Here is a tiny trained network, its code and every weight. The questions are about switching its units off for an input and a target symbol, where a switched-off unit gives its printed mean instead of its output.

import numpy as np


def w(rows, s, z=0):
    codes = np.array(rows[::2]) - 128.0
    scale = np.full(codes.shape[1], s)
    scale[-1] = z or s
    return codes * scale


def f(y):
    return y / 2 * (1 + np.tanh(0.7978845608 * (y + 0.044715 * y**3)))


def softmax(a):
    e = np.exp(a - a.max(-1, keepdims=True))
    return e / e.sum(-1, keepdims=True)


def log_softmax(a):
    a = a - a.max(-1, keepdims=True)
    return a - np.log(np.exp(a).sum(-1, keepdims=True))


def net(x, mask):
    ids = ['αδζηλμσφω'.index(c) for c in x.split()]
    T = len(ids)
    res = E[ids] + P[:T]
    r = res
    for j in range(2):
        rows = slice(4 * j, 4 * j + 4)
        q, k, v = (r @ M[0][rows].T for M in (Q, K, V))
        z = softmax(np.where(np.tri(T) > 0, q @ k.T / 4**0.5, -1e9)) @ v
        o = O[0][rows]
        res = res + np.where(mask[j], z, o[:, -1]) @ o[:, :-1]
    y = f(res @ A[0][:, :-1].T + A[0][:, -1])
    res = res + np.where(mask[2:18], y, B[0][:, -1]) @ B[0][:, :-1]
    return log_softmax(res[-1] @ U[:, :-1].T + U[:, -1])


Q, K, V, O, A, B = {}, {}, {}, {}, {}, {}
E = w([
[129,92,113],'α',
[132,99,93],'δ',
[126,87,125],'ζ',
[127,100,103],'η',
[131,56,154],'λ',
[113,154,244],'μ',
[108,133,149],'σ',
[68,194,129],'φ',
[130,255,129],'ω',
],0.02)
P = w([
[254,143,40],'0',
[124,58,83],'1',
[96,64,104],'2',
[70,67,132],'3',
[47,73,168],'4',
[29,71,193],'5',
[10,75,207],'6',
],0.007)
Q[0] = w([
[70,117,151],'h0',
[160,219,56],'h0',
[205,6,87],'h0',
[64,134,148],'h0',
[97,121,87],'h1',
[154,198,147],'h1',
[96,51,158],'h1',
[98,184,151],'h1',
],0.017)
K[0] = w([
[105,192,234],'h0',
[145,153,91],'h0',
[58,141,86],'h0',
[134,58,251],'h0',
[89,193,161],'h1',
[193,95,31],'h1',
[143,171,232],'h1',
[156,125,130],'h1',
],0.015)
V[0] = w([
[126,159,146],'h0',
[209,140,130],'h0',
[191,105,58],'h0',
[157,161,246],'h0',
[72,118,83],'h1',
[203,100,159],'h1',
[42,243,105],'h1',
[154,229,140],'h1',
],0.011)
O[0] = w([
[240,133,184,93],'h0',
[179,225,151,51],'h0',
[102,165,217,8],'h0',
[191,158,80,253],'h0',
[180,72,164,119],'h1',
[86,114,2,131],'h1',
[120,130,227,86],'h1',
[59,118,189,59],'h1',
],0.0071,0.0033)
A[0] = w([
[6,149,239,123],'n0',
[204,175,125,255],'n1',
[175,102,2,17],'n2',
[34,186,67,138],'n3',
[86,64,179,96],'n4',
[111,119,117,232],'n5',
[123,61,104,88],'n6',
[79,75,152,33],'n7',
[68,165,23,141],'n8',
[222,53,113,149],'n9',
[208,178,111,226],'n10',
[225,17,145,165],'n11',
[78,78,125,122],'n12',
[109,110,208,110],'n13',
[101,14,57,102],'n14',
[91,83,141,23],'n15',
],0.0097,0.0061)
B[0] = w([
[209,167,131,225],'n0',
[23,72,122,162],'n1',
[211,190,136,211],'n2',
[209,144,255,173],'n3',
[74,232,110,187],'n4',
[100,81,222,186],'n5',
[120,145,77,175],'n6',
[157,185,4,154],'n7',
[154,167,198,212],'n8',
[164,115,168,199],'n9',
[14,133,123,162],'n10',
[181,134,187,229],'n11',
[91,149,122,179],'n12',
[155,150,157,176],'n13',
[90,157,33,252],'n14',
[143,213,37,139],'n15',
],0.0065,0.011)
U = w([
[114,211,131,43],'α',
[195,86,122,68],'δ',
[67,77,98,255],'ζ',
[236,84,216,159],'η',
[187,192,14,141],'λ',
[2,187,63,69],'μ',
[164,66,136,104],'σ',
[170,55,139,143],'φ',
[165,88,127,85],'ω',
],0.0092,0.0066)

Each question gives the input, a string of symbols that net reads in full, and the target symbol t.
The units are the heads (4 rows each of Q, K, V and O) and the neurons (one row each of A and B). Each row of codes is followed by its name. A weight is (code - 128) times the scale printed after its matrix; where a second scale follows, it is the last column's (O, A, B and U).
mask holds one flag per unit, heads first, then neurons. A switched-off unit (its flag False) gives its mean, the last column of its rows in O or B, instead of its output. The means were averaged over made-up inputs and are rounded, as every weight is.
A unit's drop is (log p(t) with every unit on - log p(t) with that unit switched off) / (log p(t) with every unit on - log p(t) with every unit switched off).
The circuit of an input: a set's keep is (log p(t) with only the set's units on - log p(t) with every unit switched off) / (log p(t) with every unit on - log p(t) with every unit switched off). Starting from the 12 units with the biggest drops (on a tie, the unit counted first), units are removed one at a time, each time the one whose removal leaves the highest keep (on an exact tie, the one counted first), for as long as the keep stays at least 0.8.
units of the circuit, in order: the units of the circuit, biggest drop first
most important unit: the unit with the biggest drop
k most important neurons: the k neurons with the biggest drops, biggest first
which heads matter: for each layer, one digit per head in row order, 1 if its drop is at least 0.15 and else 0, layers parted by /
input ζ α ω α ζ, target α: which heads matter : 11
input δ η λ ω η, target α: 2 most important neurons : n4, n0
input λ α λ λ η μ σ, target λ: which heads matter : 10
input μ φ ω, target μ: units of the circuit, in order : n10, n1
input μ φ λ λ λ η, target μ: 2 most important neurons : n11, n14
input ζ δ δ δ λ ζ σ, target ζ: which heads matter : 11
input σ η λ, target ζ: units of the circuit, in order : h0, n2
input μ σ α, target μ: which heads matter : 11
input λ σ δ, target ζ: units of the circuit, in order : h0, n0
input φ σ ω λ, target α: units of the circuit, in order : h1, n4, n7
input λ λ μ, target λ: units of the circuit, in order : h1
input λ λ α λ μ ζ, target λ: 4 most important neurons : n14, n2, n3, n6
input σ ω λ δ, target α: units of the circuit, in order : h1, n4, h0
input λ μ λ λ, target λ: units of the circuit, in order : h0, n14
input λ ω ζ, target α: 2 most important neurons : n4, n7
input σ α η λ λ λ ζ, target λ: most important unit : h1
input φ δ λ λ φ, target η: which heads matter : 00
input λ σ ω, target α: which heads matter : 11
input μ η σ φ ζ, target μ: which heads matter : 01
input λ λ μ φ λ φ, target λ: 3 most important neurons : n2, n11, n9
input φ ζ φ σ, target η: 2 most important neurons : n14, n0
input λ φ μ λ, target λ: 2 most important neurons : n14, n3
